Below is a small trained network, with its code and all its weights. Each question gives an input and a class and asks what happens when units are switched off, that is, made to give their printed mean instead of their output.

import numpy as np


def w(rows, s, z=0):
    codes = np.array(rows[::2]) - 128.0
    scale = np.full(codes.shape[1], s)
    scale[-1] = z or s
    return codes * scale


def f(y):
    return y / 2 * (1 + np.tanh(0.7978845608 * (y + 0.044715 * y**3)))


def log_softmax(a):
    a = a - a.max(-1, keepdims=True)
    return a - np.log(np.exp(a).sum(-1, keepdims=True))


def net(x, mask):
    res = np.array(x, float).reshape(1, 6) / 4 @ E
    y = f(res @ A[0][:, :-1].T + A[0][:, -1])
    res = res + np.where(mask, y, B[0][:, -1]) @ B[0][:, :-1]
    return log_softmax(res[-1] @ U[:, :-1].T + U[:, -1])


A, B = {}, {}
E = w([
[130,120,138,114,118,121,117,139],'x0',
[161,109,102,101,121,110,182,120],'x1',
[62,47,162,81,83,222,203,89],'x2',
[119,243,108,32,144,80,185,115],'x3',
[137,142,98,140,146,134,178,100],'x4',
[76,102,58,149,6,150,140,194],'x5',
],0.011)
A[0] = w([
[157,94,101,127,68,240,157,135,3],'neuron 0',
[195,144,46,193,163,89,83,222,240],'neuron 1',
[118,105,129,94,83,91,31,125,241],'neuron 2',
[45,240,98,2,106,164,141,166,124],'neuron 3',
[45,135,141,174,113,165,150,95,75],'neuron 4',
[184,181,126,103,150,81,126,95,193],'neuron 5',
[210,108,224,108,195,180,129,103,154],'neuron 6',
[49,94,161,60,208,189,131,79,205],'neuron 7',
[183,134,150,84,101,112,78,163,147],'neuron 8',
[159,219,175,107,174,84,127,141,179],'neuron 9',
],0.01,0.0017)
B[0] = w([
[118,150,177,129,105,167,133,158,210],'neuron 0',
[177,83,64,198,137,72,113,105,254],'neuron 1',
[127,154,150,162,140,154,152,88,186],'neuron 2',
[172,47,115,206,175,55,121,94,253],'neuron 3',
[152,163,174,111,106,88,118,173,172],'neuron 4',
[55,158,152,66,113,124,92,189,206],'neuron 5',
[194,57,71,232,167,79,142,108,216],'neuron 6',
[146,146,112,191,104,91,140,137,207],'neuron 7',
[99,133,90,124,146,161,99,105,165],'neuron 8',
[9,190,139,55,172,201,106,177,226],'neuron 9',
],0.011,0.012)
U = w([
[170,100,79,141,174,33,136,24,169],'0',
[185,71,103,188,71,65,158,94,243],'1',
[38,154,190,21,92,254,161,226,9],'2',
],0.0077,0.0016)

Each question gives the input, the list of numbers given to net, and the class t.
The units are the neurons (one row each of A and B). Each row of codes is followed by its name. A weight is (code - 128) times the scale printed after its matrix; where a second scale follows, it is the last column's (A, B and U).
mask holds one flag per neuron, in row order. A switched-off neuron (its flag False) gives its mean, the last column of its row in B, instead of its output. The means were averaged over made-up inputs and are rounded, as every weight is.
A unit's drop is (log p(t) with every unit on - log p(t) with that unit switched off) / (log p(t) with every unit on - log p(t) with every unit switched off).
The circuit of an input: a set's keep is (log p(t) with only the set's units on - log p(t) with every unit switched off) / (log p(t) with every unit on - log p(t) with every unit switched off). Starting from all 10 units, units are removed one at a time, each time the one whose removal leaves the highest keep (on an exact tie, the one counted first), for as long as the keep stays at least 0.8.
circuit, biggest first: the units of the circuit, biggest drop first
k most important neurons: the k neurons with the biggest drops, biggest first
drop of u: that unit's drop, to one decimal
input [5,-7,0,1,6,-2], class 2: circuit, biggest first -> [neuron 1; neuron 3]
input [6,-6,-7,1,-5,-4], class 2: circuit, biggest first -> [neuron 9]
input [-7,-2,3,-5,-3,-8], class 1: circuit, biggest first -> [neuron 7; neuron 9]
input [-6,-6,1,0,0,8], class 2: 2 most important neurons -> [neuron 6; neuron 1]
input [7,-1,6,-5,8,-8], class 1: circuit, biggest first -> [neuron 7; neuron 9]
input [-2,7,-6,3,-8,-5], class 2: 2 most important neurons -> [neuron 9; neuron 5]
input [-5,-5,-3,7,3,-7], class 2: 2 most important neurons -> [neuron 9; neuron 5]
input [6,5,-1,4,7,-7], class 2: 2 most important neurons -> [neuron 9; neuron 5]
input [1,-7,8,3,-7,6], class 1: 2 most important neurons -> [neuron 3; neuron 9]
input [-7,-1,-5,3,7,-1], class 2: drop of neuron 9 -> 0.4
input [-8,-7,-7,2,8,-6], class 2: drop of neuron 5 -> 0.2
input [-6,4,-6,3,-4,-3], class 2: drop of neuron 9 -> 0.5
